Below is a small trained network, with its code and all its weights. Each question gives an input and a target symbol and asks what happens when units are switched off, that is, made to give their printed mean instead of their output.

import numpy as np


def w(rows, s, z=0):
    codes = np.array(rows[::2]) - 128.0
    scale = np.full(codes.shape[1], s)
    scale[-1] = z or s
    return codes * scale


def f(y):
    return np.maximum(y, 0)


def softmax(a):
    e = np.exp(a - a.max(-1, keepdims=True))
    return e / e.sum(-1, keepdims=True)


def log_softmax(a):
    a = a - a.max(-1, keepdims=True)
    return a - np.log(np.exp(a).sum(-1, keepdims=True))


def net(x, mask):
    ids = ['ΞΠΨβεζηθω'.index(c) for c in x.split()]
    T = len(ids)
    res = E[ids] + P[:T]
    u = 0
    for l in range(2):
        r = res
        for j in range(2):
            rows = slice(2 * j, 2 * j + 2)
            q, k, v = (r @ M[l][rows].T for M in (Q, K, V))
            z = softmax(np.where(np.tri(T) > 0, q @ k.T / 2**0.5, -1e9)) @ v
            o = O[l][rows]
            res = res + np.where(mask[u + j], z, o[:, -1]) @ o[:, :-1]
        u += 2
        y = f(res @ A[l][:, :-1].T + A[l][:, -1])
        res = res + np.where(mask[u : u + 16], y, B[l][:, -1]) @ B[l][:, :-1]
        u += 16
    return log_softmax(res[-1] @ U[:, :-1].T + U[:, -1])


Q, K, V, O, A, B = {}, {}, {}, {}, {}, {}
E = w([
[81,108,77,70],'Ξ',
[71,144,98,114],'Π',
[116,120,134,67],'Ψ',
[90,189,52,123],'β',
[170,168,125,154],'ε',
[213,201,81,116],'ζ',
[170,4,106,73],'η',
[132,70,188,146],'θ',
[138,205,175,205],'ω',
],0.012)
P = w([
[83,157,107,136],'0',
[133,195,167,50],'1',
[71,76,71,162],'2',
[157,171,169,60],'3',
[91,68,69,217],'4',
[187,159,177,72],'5',
[94,47,61,254],'6',
],0.0083)
Q[0] = w([
[207,45,16,120],'L0H0',
[246,198,241,61],'L0H0',
[75,10,3,147],'L0H1',
[16,177,92,134],'L0H1',
],0.0083)
K[0] = w([
[231,34,103,174],'L0H0',
[1,119,144,8],'L0H0',
[227,78,64,166],'L0H1',
[167,205,59,134],'L0H1',
],0.0072)
V[0] = w([
[247,230,139,216],'L0H0',
[77,154,142,75],'L0H0',
[55,66,180,255],'L0H1',
[231,138,83,65],'L0H1',
],0.0041)
O[0] = w([
[205,46,67,145,44],'L0H0',
[112,252,218,170,174],'L0H0',
[74,111,179,110,9],'L0H1',
[240,86,162,157,173],'L0H1',
],0.0039,0.0015)
A[0] = w([
[143,103,243,152,230],'L0N0',
[145,109,77,112,69],'L0N1',
[135,218,141,228,215],'L0N2',
[135,170,108,66,103],'L0N3',
[254,140,156,88,169],'L0N4',
[166,62,94,72,177],'L0N5',
[188,116,174,146,218],'L0N6',
[220,148,167,68,37],'L0N7',
[142,194,63,194,143],'L0N8',
[109,138,64,188,203],'L0N9',
[140,50,108,114,209],'L0N10',
[40,101,42,162,129],'L0N11',
[148,155,135,14,116],'L0N12',
[41,114,97,129,136],'L0N13',
[133,102,38,120,253],'L0N14',
[146,108,63,111,169],'L0N15',
],0.0096,0.0031)
B[0] = w([
[66,20,237,154,180],'L0N0',
[86,70,164,136,151],'L0N1',
[73,128,80,247,231],'L0N2',
[177,162,89,25,181],'L0N3',
[147,115,255,159,216],'L0N4',
[150,92,125,200,207],'L0N5',
[106,58,164,134,182],'L0N6',
[244,146,235,156,182],'L0N7',
[91,31,63,197,217],'L0N8',
[152,69,112,196,225],'L0N9',
[167,81,75,184,209],'L0N10',
[123,186,146,219,237],'L0N11',
[218,143,90,94,216],'L0N12',
[164,178,180,179,194],'L0N13',
[133,141,64,189,255],'L0N14',
[163,115,101,167,197],'L0N15',
],0.0062,0.0053)
Q[1] = w([
[83,151,108,123],'L1H0',
[166,177,123,7],'L1H0',
[123,142,72,164],'L1H1',
[172,254,166,48],'L1H1',
],0.0093)
K[1] = w([
[71,89,87,124],'L1H0',
[139,225,61,25],'L1H0',
[194,2,119,157],'L1H1',
[149,183,38,10],'L1H1',
],0.0059)
V[1] = w([
[135,58,142,90],'L1H0',
[255,183,22,127],'L1H0',
[133,188,147,119],'L1H1',
[93,200,187,187],'L1H1',
],0.0067)
O[1] = w([
[84,115,76,92,64],'L1H0',
[201,230,122,132,205],'L1H0',
[139,128,201,110,9],'L1H1',
[146,56,254,203,251],'L1H1',
],0.0088,0.0026)
A[1] = w([
[8,114,45,139,65],'L1N0',
[111,202,196,156,114],'L1N1',
[98,123,120,199,123],'L1N2',
[162,195,182,2,78],'L1N3',
[146,84,99,125,88],'L1N4',
[144,125,65,158,134],'L1N5',
[95,202,184,115,254],'L1N6',
[134,159,221,124,142],'L1N7',
[100,70,140,156,193],'L1N8',
[53,148,168,69,205],'L1N9',
[126,63,204,104,177],'L1N10',
[130,91,106,111,134],'L1N11',
[108,134,124,185,102],'L1N12',
[158,184,108,160,185],'L1N13',
[87,50,93,206,195],'L1N14',
[143,125,198,6,6],'L1N15',
],0.0089,0.0068)
B[1] = w([
[79,118,31,151,156],'L1N0',
[89,32,176,223,151],'L1N1',
[165,101,192,78,198],'L1N2',
[122,126,235,80,159],'L1N3',
[109,126,133,148,143],'L1N4',
[134,127,111,118,178],'L1N5',
[8,131,102,215,159],'L1N6',
[69,79,83,166,160],'L1N7',
[117,162,78,57,191],'L1N8',
[83,196,155,136,137],'L1N9',
[178,133,7,151,171],'L1N10',
[116,155,101,170,137],'L1N11',
[177,92,196,105,176],'L1N12',
[178,173,97,130,179],'L1N13',
[106,162,175,58,251],'L1N14',
[154,1,86,47,142],'L1N15',
],0.0079,0.021)
U = w([
[93,96,71,253,50],'Ξ',
[68,68,160,183,50],'Π',
[50,208,161,131,255],'Ψ',
[178,145,201,182,105],'β',
[181,209,165,40,158],'ε',
[254,96,101,131,72],'ζ',
[103,186,3,152,180],'η',
[30,88,73,87,133],'θ',
[155,62,213,39,111],'ω',
],0.0085,0.0056)

Each question gives the input, a string of symbols that net reads in full, and the target symbol t.
The units are the heads (2 rows each of Q, K, V and O) and the neurons (one row each of A and B). Each row of codes is followed by its name. A weight is (code - 128) times the scale printed after its matrix; where a second scale follows, it is the last column's (O, A, B and U).
mask holds one flag per unit, layer by layer, with each layer's heads first. A switched-off unit (its flag False) gives its mean, the last column of its rows in O or B, instead of its output. The means were averaged over made-up inputs and are rounded, as every weight is.
A unit's drop is (log p(t) with every unit on - log p(t) with that unit switched off) / (log p(t) with every unit on - log p(t) with every unit switched off).
The circuit of an input: a set's keep is (log p(t) with only the set's units on - log p(t) with every unit switched off) / (log p(t) with every unit on - log p(t) with every unit switched off). Starting from the 12 units with the biggest drops (on a tie, the unit counted first), units are removed one at a time, each time the one whose removal leaves the highest keep (on an exact tie, the one counted first), for as long as the keep stays at least 0.8.
circuit, biggest first: the units of the circuit, biggest drop first
unit that matters most: the unit with the biggest drop
top k neurons: the k neurons with the biggest drops, biggest first
top k neurons in layer l: the k neurons of layer l with the biggest drops, biggest first
heads that matter: for each layer, one digit per head in row order, 1 if its drop is at least 0.15 and else 0, layers parted by /
input θ θ Π, target θ: unit that matters most => L1H0
input η Π β, target η: circuit, biggest first => [L1H1 L1N0]
input Ψ Ξ Ξ θ β, target θ: circuit, biggest first => [L0N0 L1H0]
input ε θ ζ θ η, target θ: circuit, biggest first => [L0N0 L1H0 L0N4 L1N0]
input ω β Ξ Ξ ω θ θ, target ω: top 2 neurons => [L0N8 L1N14]
input Ψ η Π Ψ Ξ ζ ε, target ζ: top 4 neurons => [L1N2 L1N12 L1N6 L0N0]
input η ω θ ε Ψ, target θ: circuit, biggest first => [L1H0 L0N0 L1N8]
input θ Ψ Ψ Ξ ζ Ξ η, target η: circuit, biggest first => [L1H1 L0N10 L0N4]
input ζ ζ β ζ, target β: circuit, biggest first => [L0N4 L1H0 L0N7 L1N1]
input β ζ ω Ψ Ξ, target ω: circuit, biggest first => [L0N2 L1H1 L1N6]
input β Ψ θ η η η ε, target η: circuit, biggest first => [L1H1 L0N5 L0N10]
input η Ψ β, target η: circuit, biggest first => [L1H1 L1N0]
input Ψ η Π ε Ξ ω Ξ, target ω: top 2 neurons in layer 0 => [L0N0 L0N2]
input Ψ ζ β η Π, target η: heads that matter => 01 / 01
input β Ψ β η η Ξ, target ε: unit that matters most => L0N12
input η θ β, target θ: top 2 neurons => [L0N0 L1N0]
input ω Ξ β, target ω: top 2 neurons => [L1N2 L0N2]
input ζ β Π, target ζ: heads that matter => 11 / 10
input Π ω β ω Ψ, target ω: top 2 neurons => [L0N0 L1N14]
input θ ω ε, target ω: unit that matters most => L1H1
input ζ Π ζ, target ζ: top 2 neurons in layer 1 => [L1N6 L1N8]
input Ψ β η η Π, target η: top 2 neurons => [L0N5 L1N0]
input β β θ η, target ζ: top 3 neurons in layer 1 => [L1N10 L1N6 L1N14]
input η ζ η θ ζ, target θ: top 2 neurons in layer 1 => [L1N0 L1N14]
input β θ ω ω β, target ω: top 3 neurons => [L1N2 L1N14 L1N12]
